[[140 126 130 146 125 120 135 124 118 127 131 126 124 126 129]
 [108 113 115 121 134 135 134 129 138 125 109 113 137 135 132]
 [120 141 142 131 151 106 147 144 110 150 126 141 105 157 152]
 [125 115 112 120 126 143 120 132 138 112 122 121 141 125 125]
 [142 123 130 155 112 122 130 114 119 123 129 129 125 120 126]
 [126 118 117 115 129 142 134 128 136 123 119 110 140 127 118]]
->
[[129 126 124 126 131 127 118 124 135 120 125 146 130 126 140]
 [132 135 137 113 109 125 138 129 134 135 134 121 115 113 108]
 [152 157 105 141 126 150 110 144 147 106 151 131 142 141 120]
 [125 125 141 121 122 112 138 132 120 143 126 120 112 115 125]
 [126 120 125 129 129 123 119 114 130 122 112 155 130 123 142]
 [118 127 140 110 119 123 136 128 134 142 129 115 117 118 126]]

[[127 110 139 144 101 144 131]
 [136 114 133 137 101 140 115]
 [129 143 124 148 121 148 112]]
->
[[131 144 101 144 139 110 127]
 [115 140 101 137 133 114 136]
 [112 148 121 148 124 143 129]]

[[128 123 131 123 129 128 128 126 131 127 128]
 [128 125 130 125 129 128 129 127 129 129 129]
 [130 125 127 128 129 130 123 131 123 127 123]
 [111 135 122 130 127 118 129 132 126 128 152]
 [131 126 133 125 125 130 128 122 136 122 125]
 [129 122 128 125 131 129 123 132 122 128 124]]
->
[[128 127 131 126 128 128 129 123 131 123 128]
 [129 129 129 127 129 128 129 125 130 125 128]
 [123 127 123 131 123 130 129 128 127 125 130]
 [152 128 126 132 129 118 127 130 122 135 111]
 [125 122 136 122 128 130 125 125 133 126 131]
 [124 128 122 132 123 129 131 125 128 122 129]]

[[131 133]
 [117 118]
 [129 133]
 [106 126]
 [123 128]
 [124 129]]
->
[[133 131]
 [118 117]
 [133 129]
 [126 106]
 [128 123]
 [129 124]]

[[113 102  99 149 135 134]
 [114 108 114 135 128 121]]
->
[[134 135 149  99 102 113]
 [121 128 135 114 108 114]]

[[137 131 127 123 134 121 124]
 [143 125 141 148 130 122 116]
 [144 123 125 127 118 127 120]
 [103 156 119 105 130 135 133]
 [147 131 125 107 129 150 118]]
->
[[124 121 134 123 127 131 137]
 [116 122 130 148 141 125 143]
 [120 127 118 127 125 123 144]
 [133 135 130 105 119 156 103]
 [118 150 129 107 125 131 147]]

[[128 123 126 126 122 126]
 [128 119 116 122 113 123]
 [123 122 122 128 118 125]
 [146 123 120 118 124 120]
 [154 119 116 115 117 122]
 [122 116 128 121 123 128]
 [126 121 121 124 125 126]
 [128 124 126 126 123 127]
 [133 101 129 124 117 124]
 [122 120 125 127 114 128]
 [129 121 123 122 116 127]
 [125 122 126 125 125 124]]
->
[[126 122 126 126 123 128]
 [123 113 122 116 119 128]
 [125 118 128 122 122 123]
 [120 124 118 120 123 146]
 [122 117 115 116 119 154]
 [128 123 121 128 116 122]
 [126 125 124 121 121 126]
 [127 123 126 126 124 128]
 [124 117 124 129 101 133]
 [128 114 127 125 120 122]
 [127 116 122 123 121 129]
 [124 125 125 126 122 125]]

[[112 130 120 129 122 118 143 119]
 [123 129 128 125 127 125 128 127]
 [111 130 117 129 120 118 149 119]
 [125 128 129 126 128 128 127 130]
 [135 125 133 134 133 133 118 127]
 [117 130 123 126 124 121 137 123]]
->
[[119 143 118 122 129 120 130 112]
 [127 128 125 127 125 128 129 123]
 [119 149 118 120 129 117 130 111]
 [130 127 128 128 126 129 128 125]
 [127 118 133 133 134 133 125 135]
 [123 137 121 124 126 123 130 117]]

[[122 132 119 131 135 122]
 [145 128 121 106 102 139]
 [126 126 109 106 136 138]
 [157 122 150 127 121 137]
 [120 135 116 130 131 125]
 [140 120 125 106 136 103]
 [135 121 121 105 137 101]
 [130 149 132 134 128 110]
 [146 123 139 121 126 126]
 [143 123 134 118 130 120]
 [135 127 123 114 119 131]
 [128 123 113 119 131 122]]
->
[[122 135 131 119 132 122]
 [139 102 106 121 128 145]
 [138 136 106 109 126 126]
 [137 121 127 150 122 157]
 [125 131 130 116 135 120]
 [103 136 106 125 120 140]
 [101 137 105 121 121 135]
 [110 128 134 132 149 130]
 [126 126 121 139 123 146]
 [120 130 118 134 123 143]
 [131 119 114 123 127 135]
 [122 131 119 113 123 128]]
